Here is a tiny trained network, its code and every weight. The questions are about switching its units off for an input and a class, where a switched-off unit gives its printed mean instead of its output.

import numpy as np


def w(rows, s, z=0):
    codes = np.array(rows[::2]) - 128.0
    scale = np.full(codes.shape[1], s)
    scale[-1] = z or s
    return codes * scale


def f(y):
    return np.maximum(y, 0)


def log_softmax(a):
    a = a - a.max(-1, keepdims=True)
    return a - np.log(np.exp(a).sum(-1, keepdims=True))


def net(x, mask):
    res = np.array(x, float).reshape(1, 8) / 4 @ E
    y = f(res @ A[0][:, :-1].T + A[0][:, -1])
    res = res + np.where(mask, y, B[0][:, -1]) @ B[0][:, :-1]
    return log_softmax(res[-1] @ U[:, :-1].T + U[:, -1])


A, B = {}, {}
E = w([
[185,104,85,93,180],'x0',
[142,115,114,77,135],'x1',
[94,163,29,201,161],'x2',
[99,5,171,142,145],'x3',
[75,159,166,101,243],'x4',
[241,102,130,200,183],'x5',
[163,223,135,166,84],'x6',
[218,127,145,87,140],'x7',
],0.011)
A[0] = w([
[76,87,101,121,67,173],'n1',
[130,206,150,130,86,193],'n2',
[132,87,135,135,91,212],'n3',
[110,227,133,122,129,146],'n4',
[156,52,222,118,147,147],'n5',
[159,43,152,162,155,229],'n6',
[56,99,128,136,165,159],'n7',
[58,131,112,158,91,145],'n8',
[172,173,236,189,214,254],'n9',
[181,108,167,141,83,98],'n10',
[101,54,120,95,223,220],'n11',
[172,220,113,130,95,209],'n12',
[93,75,203,118,131,142],'n13',
[81,196,80,139,133,231],'n14',
[105,141,68,89,220,171],'n15',
[245,109,124,174,131,146],'n16',
[111,144,73,123,196,164],'n17',
[124,126,152,226,36,158],'n18',
[200,114,138,62,98,200],'n19',
],0.013,0.005)
B[0] = w([
[21,138,51,103,105,182],'n1',
[162,252,103,147,82,201],'n2',
[121,75,59,87,104,168],'n3',
[165,211,164,179,134,203],'n4',
[122,16,155,128,2,223],'n5',
[129,39,141,124,123,218],'n6',
[78,103,179,145,154,198],'n7',
[4,186,47,170,119,184],'n8',
[148,96,160,172,137,250],'n9',
[161,104,123,102,181,170],'n10',
[75,45,168,92,168,249],'n11',
[233,243,150,136,135,221],'n12',
[73,52,200,117,18,203],'n13',
[93,249,139,136,177,211],'n14',
[121,116,196,97,219,215],'n15',
[191,53,54,169,156,222],'n16',
[131,122,147,94,234,195],'n17',
[107,146,75,147,141,206],'n18',
[193,128,63,47,86,195],'n19',
],0.0083,0.017)
U = w([
[46,164,58,131,114,9],'0',
[195,84,59,160,147,181],'1',
[150,235,139,188,142,121],'2',
[96,128,160,81,235,138],'3',
[93,89,174,88,61,121],'4',
[173,171,54,9,98,231],'5',
],0.011,0.0016)

Each question gives the input, the list of numbers given to net, and the class t.
The units are the neurons (one row each of A and B). Each row of codes is followed by its name. A weight is (code - 128) times the scale printed after its matrix; where a second scale follows, it is the last column's (A, B and U).
mask holds one flag per neuron, in row order. A switched-off neuron (its flag False) gives its mean, the last column of its row in B, instead of its output. The means were averaged over made-up inputs and are rounded, as every weight is.
A unit's drop is (log p(t) with every unit on - log p(t) with that unit switched off) / (log p(t) with every unit on - log p(t) with every unit switched off).
The circuit of an input: a set's keep is (log p(t) with only the set's units on - log p(t) with every unit switched off) / (log p(t) with every unit on - log p(t) with every unit switched off). Starting from the 12 units with the biggest drops (on a tie, the unit counted first), units are removed one at a time, each time the one whose removal leaves the highest keep (on an exact tie, the one counted first), for as long as the keep stays at least 0.8.
units of the circuit, in order: the units of the circuit, biggest drop first
top k neurons: the k neurons with the biggest drops, biggest first
drop of u: that unit's drop, to one decimal
input [-2,2,7,4,-2,6,-4,-8], class 3: units of the circuit, in order : [n5 n7]
input [3,6,-6,0,6,-2,3,5], class 4: top neuron : [n5]
input [7,2,8,-1,-3,8,-1,-7], class 3: units of the circuit, in order : [n17 n15]
input [-1,-5,-8,-7,-1,2,-5,-4], class 5: units of the circuit, in order : [n11 n7 n19]
input [-2,4,7,-8,-2,8,0,8], class 2: top 3 neurons : [n12 n5 n6]
input [-3,-6,-4,-5,-5,8,6,3], class 1: top 4 neurons : [n16 n14 n10 n19]
input [2,-5,-2,-4,7,-5,0,-8], class 2: top 2 neurons : [n4 n14]
input [-4,-8,4,7,7,0,-5,0], class 4: top 2 neurons : [n13 n5]
input [7,2,-4,-3,3,-5,3,-7], class 2: drop of n11 : 0.1
input [-5,3,-3,3,-6,-5,3,-4], class 0: drop of n19 : 0.0
input [-3,6,1,-6,-8,1,1,-5], class 2: drop of n12 : 0.1
